Here is a tiny trained network, its code and every weight. The questions are about switching its units off for an input and a class, where a switched-off unit gives its printed mean instead of its output.

import numpy as np


def w(rows, s, z=0):
    codes = np.array(rows[::2]) - 128.0
    scale = np.full(codes.shape[1], s)
    scale[-1] = z or s
    return codes * scale


def f(y):
    return np.maximum(y, 0)


def log_softmax(a):
    a = a - a.max(-1, keepdims=True)
    return a - np.log(np.exp(a).sum(-1, keepdims=True))


def net(x, mask):
    res = np.array(x, float).reshape(1, 4) / 4 @ E
    y = f(res @ A[0][:, :-1].T + A[0][:, -1])
    res = res + np.where(mask, y, B[0][:, -1]) @ B[0][:, :-1]
    return log_softmax(res[-1] @ U[:, :-1].T + U[:, -1])


A, B = {}, {}
E = w([
[207,147,252,104,90,26,157],'x0',
[112,89,90,132,112,41,80],'x1',
[171,108,142,169,186,120,113],'x2',
[126,96,158,87,78,172,74],'x3',
],0.013)
A[0] = w([
[81,148,68,121,161,70,190,165],'neuron 0',
[106,205,91,182,198,103,202,253],'neuron 1',
[134,55,89,77,79,120,117,114],'neuron 2',
[190,51,145,157,127,58,115,163],'neuron 3',
[100,84,117,77,133,121,7,255],'neuron 4',
[185,120,208,47,110,128,175,202],'neuron 5',
[215,141,153,79,34,118,117,235],'neuron 6',
[199,125,114,195,145,73,128,133],'neuron 7',
[56,200,106,193,190,142,172,126],'neuron 8',
[116,135,90,185,207,179,146,169],'neuron 9',
],0.012,0.0045)
B[0] = w([
[53,92,89,146,112,91,231,199],'neuron 0',
[101,116,162,254,168,151,211,248],'neuron 1',
[154,94,92,83,83,226,98,181],'neuron 2',
[182,141,78,77,69,19,107,233],'neuron 3',
[106,66,25,91,53,148,67,239],'neuron 4',
[104,213,156,56,142,138,119,251],'neuron 5',
[164,222,103,77,98,208,124,243],'neuron 6',
[199,137,90,135,130,27,136,214],'neuron 7',
[110,48,212,155,170,168,165,223],'neuron 8',
[157,27,128,183,180,134,76,250],'neuron 9',
],0.0099,0.013)
U = w([
[167,157,133,68,105,112,54,20],'0',
[1,94,123,183,159,154,233,1],'1',
[103,87,73,183,145,17,191,55],'2',
[19,84,40,106,60,186,54,229],'3',
[161,61,168,178,251,214,77,109],'4',
[109,238,207,99,118,176,179,233],'5',
],0.0099,0.005)

Each question gives the input, the list of numbers given to net, and the class t.
The units are the neurons (one row each of A and B). Each row of codes is followed by its name. A weight is (code - 128) times the scale printed after its matrix; where a second scale follows, it is the last column's (A, B and U).
mask holds one flag per neuron, in row order. A switched-off neuron (its flag False) gives its mean, the last column of its row in B, instead of its output. The means were averaged over made-up inputs and are rounded, as every weight is.
A unit's drop is (log p(t) with every unit on - log p(t) with that unit switched off) / (log p(t) with every unit on - log p(t) with every unit switched off).
The circuit of an input: a set's keep is (log p(t) with only the set's units on - log p(t) with every unit switched off) / (log p(t) with every unit on - log p(t) with every unit switched off). Starting from all 10 units, units are removed one at a time, each time the one whose removal leaves the highest keep (on an exact tie, the one counted first), for as long as the keep stays at least 0.8.
circuit, biggest first: the units of the circuit, biggest drop first
most important unit: the unit with the biggest drop
top k neurons: the k neurons with the biggest drops, biggest first
drop when u is switched off: that unit's drop, to one decimal
input [4,-2,2,5], class 5: circuit, biggest first => (neuron 5)
input [7,0,-3,5], class 5: top 3 neurons => (neuron 5; neuron 6; neuron 9)
input [-2,-1,-8,-1], class 1: top 2 neurons => (neuron 4; neuron 3)
input [-2,-3,1,2], class 4: circuit, biggest first => (neuron 3; neuron 0)
input [3,4,-6,-2], class 0: top 3 neurons => (neuron 1; neuron 4; neuron 8)
input [8,5,0,-4], class 0: top 2 neurons => (neuron 3; neuron 6)
input [8,4,-4,-2], class 0: top 4 neurons => (neuron 3; neuron 1; neuron 7; neuron 8)
input [-6,3,2,-3], class 1: top 2 neurons => (neuron 0; neuron 1)
input [2,-3,4,3], class 5: top 2 neurons => (neuron 4; neuron 9)
input [8,4,-8,2], class 5: top 3 neurons => (neuron 6; neuron 5; neuron 9)
input [8,-2,6,-5], class 5: top 3 neurons => (neuron 5; neuron 4; neuron 1)
input [4,8,-6,-2], class 0: top 3 neurons => (neuron 3; neuron 1; neuron 6)
input [6,8,-7,-5], class 0: top 2 neurons => (neuron 6; neuron 1)
input [-7,4,7,-6], class 1: most important unit => neuron 0
input [-5,3,5,-5], class 1: top 4 neurons => (neuron 0; neuron 1; neuron 8; neuron 3)
input [8,1,0,-5], class 5: top 3 neurons => (neuron 5; neuron 4; neuron 6)
input [4,-5,-1,-8], class 1: drop when neuron 1 is switched off => 0.6
input [-8,-7,-1,-5], class 4: drop when neuron 9 is switched off => 3.0
input [-7,-8,2,-4], class 4: drop when neuron 9 is switched off => 3.9
input [-4,0,1,-3], class 1: circuit, biggest first => (neuron 1)
